Below are the code and all the weights of a small trained network. Each question names an input and a class and asks about switching units off, where a switched-off unit gives its printed mean instead of its output.

import numpy as np


def w(rows, s, z=0):
    codes = np.array(rows[::2]) - 128.0
    scale = np.full(codes.shape[1], s)
    scale[-1] = z or s
    return codes * scale


def f(y):
    return y / 2 * (1 + np.tanh(0.7978845608 * (y + 0.044715 * y**3)))


def log_softmax(a):
    a = a - a.max(-1, keepdims=True)
    return a - np.log(np.exp(a).sum(-1, keepdims=True))


def net(x, mask):
    res = np.array(x, float).reshape(1, 8) / 4 @ E
    y = f(res @ A[0][:, :-1].T + A[0][:, -1])
    res = res + np.where(mask, y, B[0][:, -1]) @ B[0][:, :-1]
    return log_softmax(res[-1] @ U[:, :-1].T + U[:, -1])


A, B = {}, {}
E = w([
[199,73,194,110,120,214,61,100,214,103,201],'x0',
[72,173,141,52,218,204,82,115,145,146,58],'x1',
[191,181,124,212,72,102,98,50,152,168,93],'x2',
[101,123,186,148,172,71,59,179,150,195,82],'x3',
[123,169,87,167,202,181,126,48,153,130,15],'x4',
[143,40,159,198,129,62,157,53,175,134,42],'x5',
[220,173,187,214,146,131,61,147,119,170,120],'x6',
[35,131,189,136,137,113,190,145,211,255,162],'x7',
],0.0068)
A[0] = w([
[91,164,77,30,75,183,188,109,18,13,179,253],'N1',
[188,75,190,132,42,106,66,184,44,44,189,196],'N2',
[198,35,168,112,104,186,2,117,102,72,49,245],'N3',
[68,61,203,112,133,117,225,167,152,122,174,205],'N4',
[42,175,56,63,146,66,159,223,33,103,99,177],'N5',
[80,90,48,200,216,180,132,26,207,142,46,227],'N6',
[163,193,55,249,75,51,155,65,77,194,102,209],'N7',
],0.0052,0.0031)
B[0] = w([
[136,167,46,50,93,191,196,129,136,71,179,254],'N1',
[196,94,97,160,83,108,147,246,110,11,188,213],'N2',
[176,93,161,119,223,99,64,91,142,51,173,223],'N3',
[55,137,115,75,124,93,171,124,181,159,206,182],'N4',
[44,253,34,103,182,104,212,182,61,104,70,212],'N5',
[97,49,218,136,195,141,91,44,153,94,55,226],'N6',
[144,221,173,207,82,51,132,69,73,185,98,228],'N7',
],0.0065,0.0086)
U = w([
[146,186,74,151,54,133,216,152,115,164,200,83],'0',
[76,180,219,68,221,239,28,173,211,234,173,225],'1',
[215,221,156,228,91,38,78,39,75,207,37,117],'2',
[99,43,160,147,232,160,113,36,164,66,38,130],'3',
[240,25,171,176,111,81,49,206,92,41,195,88],'4',
[184,140,2,39,123,235,170,89,105,89,156,2],'5',
[42,217,47,61,185,70,171,207,52,169,71,41],'6',
[57,36,176,129,69,40,213,136,201,227,191,203],'7',
],0.0057,0.003)

Each question gives the input, the list of numbers given to net, and the class t.
The units are the neurons (one row each of A and B). Each row of codes is followed by its name. A weight is (code - 128) times the scale printed after its matrix; where a second scale follows, it is the last column's (A, B and U).
mask holds one flag per neuron, in row order. A switched-off neuron (its flag False) gives its mean, the last column of its row in B, instead of its output. The means were averaged over made-up inputs and are rounded, as every weight is.
A unit's drop is (log p(t) with every unit on - log p(t) with that unit switched off) / (log p(t) with every unit on - log p(t) with every unit switched off).
The circuit of an input: a set's keep is (log p(t) with only the set's units on - log p(t) with every unit switched off) / (log p(t) with every unit on - log p(t) with every unit switched off). Starting from all 7 units, units are removed one at a time, each time the one whose removal leaves the highest keep (on an exact tie, the one counted first), for as long as the keep stays at least 0.8.
units of the circuit, in order: the units of the circuit, biggest drop first
top k neurons: the k neurons with the biggest drops, biggest first
drop of u: that unit's drop, to one decimal
input [-8,8,-6,2,5,4,7,-4], class 3: units of the circuit, in order : (N6)
input [7,2,7,5,1,-3,-7,-8], class 4: top 3 neurons : (N3, N5, N2)
input [0,5,6,7,-4,-5,6,-7], class 4: top 2 neurons : (N2, N3)
input [4,3,0,-4,6,-2,3,-4], class 3: units of the circuit, in order : (N6, N3)
input [7,0,2,-7,-3,-5,5,2], class 4: top 3 neurons : (N2, N5, N4)
input [0,-8,-6,-8,6,6,8,3], class 2: top 2 neurons : (N7, N1)
input [-1,-6,-1,5,-5,-6,-8,8], class 6: top 2 neurons : (N5, N6)
input [1,5,1,1,-1,-1,2,-5], class 4: drop of N6 : 0.2
input [-8,-6,4,-3,-3,-1,2,1], class 2: drop of N7 : 1.7
input [5,3,6,5,3,-5,7,-7], class 4: drop of N3 : 0.4
